Below is a small trained network, with its code and all its weights. Each question gives an input and a target symbol and asks what happens when units are switched off, that is, made to give their printed mean instead of their output.

import numpy as np


def w(rows, s, z=0):
    codes = np.array(rows[::2]) - 128.0
    scale = np.full(codes.shape[1], s)
    scale[-1] = z or s
    return codes * scale


def norm(h):
    return h / np.sqrt((h * h).mean(-1, keepdims=True) + 1e-5)


def f(y):
    return np.maximum(y, 0)


def softmax(a):
    e = np.exp(a - a.max(-1, keepdims=True))
    return e / e.sum(-1, keepdims=True)


def log_softmax(a):
    a = a - a.max(-1, keepdims=True)
    return a - np.log(np.exp(a).sum(-1, keepdims=True))


def net(x, mask):
    ids = ['αβδζηλσψ'.index(c) for c in x.split()]
    T = len(ids)
    res = E[ids] + P[:T]
    u = 0
    for l in range(2):
        q, k, v = (norm(res) @ M[l].T for M in (Q, K, V))
        z = softmax(np.where(np.tri(T) > 0, q @ k.T / 4**0.5, -1e9)) @ v
        res = res + np.where(mask[u], z, O[l][:, -1]) @ O[l][:, :-1]
        u += 1
        y = f(norm(res) @ A[l][:, :-1].T + A[l][:, -1])
        res = res + np.where(mask[u : u + 4], y, B[l][:, -1]) @ B[l][:, :-1]
        u += 4
    return log_softmax(norm(res)[-1] @ U[:, :-1].T + U[:, -1])


Q, K, V, O, A, B = {}, {}, {}, {}, {}, {}
E = w([
[77,101,92,223,175],'α',
[196,170,159,132,186],'β',
[113,151,150,103,190],'δ',
[203,86,59,152,154],'ζ',
[138,70,192,129,138],'η',
[51,143,130,145,90],'λ',
[254,100,131,203,64],'σ',
[159,171,192,205,62],'ψ',
],0.0068)
P = w([
[69,178,49,115,130],'0',
[179,109,151,255,148],'1',
[194,117,161,240,160],'2',
[224,118,167,232,160],'3',
[214,121,178,226,162],'4',
[224,118,173,234,167],'5',
[234,125,174,238,172],'6',
[235,119,171,229,169],'7',
[222,121,185,225,171],'8',
[229,119,180,236,181],'9',
[230,123,180,250,179],'10',
[239,122,188,236,183],'11',
],0.0038)
Q[0] = w([
[58,166,102,2,138],'L0H0',
[64,117,128,83,95],'L0H0',
[41,65,113,66,96],'L0H0',
[242,50,124,246,214],'L0H0',
],0.0054)
K[0] = w([
[159,158,199,254,149],'L0H0',
[188,116,144,192,94],'L0H0',
[133,6,162,224,109],'L0H0',
[7,94,59,6,197],'L0H0',
],0.0056)
V[0] = w([
[10,160,172,117,106],'L0H0',
[81,2,19,85,130],'L0H0',
[55,42,235,139,127],'L0H0',
[172,36,157,203,80],'L0H0',
],0.0034)
O[0] = w([
[132,192,252,126,191,153],'L0H0',
[245,137,88,17,147,173],'L0H0',
[108,35,152,71,145,255],'L0H0',
[75,53,79,70,62,192],'L0H0',
],0.004,0.0025)
A[0] = w([
[105,194,153,134,235,143],'L0N0',
[176,2,162,143,132,210],'L0N1',
[83,187,213,70,82,3],'L0N2',
[130,155,126,170,194,115],'L0N3',
],0.0045,0.0047)
B[0] = w([
[157,166,180,145,91,145],'L0N0',
[77,97,194,142,137,254],'L0N1',
[104,128,41,254,97,128],'L0N2',
[135,140,152,114,151,143],'L0N3',
],0.0063,0.0089)
Q[1] = w([
[106,40,236,188,193],'L1H0',
[72,254,80,85,145],'L1H0',
[172,90,209,205,199],'L1H0',
[149,84,149,96,155],'L1H0',
],0.006)
K[1] = w([
[101,255,27,140,129],'L1H0',
[94,42,166,171,204],'L1H0',
[65,203,23,80,121],'L1H0',
[201,144,71,108,159],'L1H0',
],0.006)
V[1] = w([
[141,205,140,121,198],'L1H0',
[121,158,186,90,123],'L1H0',
[86,144,213,253,66],'L1H0',
[94,144,140,222,230],'L1H0',
],0.0055)
O[1] = w([
[167,108,135,77,169,129],'L1H0',
[94,107,143,68,131,134],'L1H0',
[50,208,55,52,107,253],'L1H0',
[129,85,2,96,143,204],'L1H0',
],0.0058,0.0059)
A[1] = w([
[180,177,135,88,58,157],'L1N0',
[122,189,179,82,8,4],'L1N1',
[23,167,108,172,59,66],'L1N2',
[63,125,78,22,3,218],'L1N3',
],0.0053,0.0023)
B[1] = w([
[77,167,114,161,101,163],'L1N0',
[11,51,180,253,200,156],'L1N1',
[187,164,139,70,136,254],'L1N2',
[192,80,132,95,82,255],'L1N3',
],0.0056,0.0022)
U = w([
[204,68,20,106,214,98],'α',
[28,151,30,182,234,87],'β',
[203,228,184,88,202,38],'δ',
[254,91,143,185,57,99],'ζ',
[103,21,237,72,161,255],'η',
[122,233,190,58,214,13],'λ',
[41,200,177,226,36,115],'σ',
[53,144,65,33,61,124],'ψ',
],0.0075,0.003)

Each question gives the input, a string of symbols that net reads in full, and the target symbol t.
The units are the heads (4 rows each of Q, K, V and O) and the neurons (one row each of A and B). Each row of codes is followed by its name. A weight is (code - 128) times the scale printed after its matrix; where a second scale follows, it is the last column's (O, A, B and U).
mask holds one flag per unit, layer by layer, with each layer's heads first. A switched-off unit (its flag False) gives its mean, the last column of its rows in O or B, instead of its output. The means were averaged over made-up inputs and are rounded, as every weight is.
A unit's drop is (log p(t) with every unit on - log p(t) with that unit switched off) / (log p(t) with every unit on - log p(t) with every unit switched off).
The circuit of an input: a set's keep is (log p(t) with only the set's units on - log p(t) with every unit switched off) / (log p(t) with every unit on - log p(t) with every unit switched off). Starting from all 10 units, units are removed one at a time, each time the one whose removal leaves the highest keep (on an exact tie, the one counted first), for as long as the keep stays at least 0.8.
units of the circuit, in order: the units of the circuit, biggest drop first
top k neurons: the k neurons with the biggest drops, biggest first
k most important neurons of layer l: the k neurons of layer l with the biggest drops, biggest first
drop when u is switched off: that unit's drop, to one decimal
input β α ψ η η η η α η η δ, target β: units of the circuit, in order => (L0H0)
input α β η δ σ ψ η η, target α: units of the circuit, in order => (L1H0 L0H0)
input α η η ψ η η ζ η δ, target α: units of the circuit, in order => (L1H0 L0N1)
input σ η η σ η η δ, target σ: units of the circuit, in order => (L1H0 L0H0)
input ζ σ σ η η η α β, target ζ: units of the circuit, in order => (L1H0 L0H0)
input α α η η η ψ β α η λ σ, target α: 2 most important neurons of layer 0 => (L0N0 L0N1)
input α η η α η σ α, target α: units of the circuit, in order => (L1H0 L0N1 L0H0)
input η β η σ η η λ, target η: units of the circuit, in order => (L0H0 L1N3)
input ψ α ψ η α λ ψ λ, target ψ: 2 most important neurons of layer 1 => (L1N3 L1N2)
input ζ ζ λ, target ζ: top 2 neurons => (L0N1 L1N2)
input λ ψ η, target λ: 2 most important neurons of layer 0 => (L0N0 L0N2)
input α η λ σ ψ ψ λ η, target α: drop when L1N1 is switched off => 0.0
input η η η α η η η ψ η η α ψ, target η: drop when L1N1 is switched off => 0.1
input β η η, target β: drop when L0N1 is switched off => 0.2
input σ δ ψ η β, target σ: drop when L0H0 is switched off => 0.6
input ψ η δ α σ, target ψ: units of the circuit, in order => (L1H0)
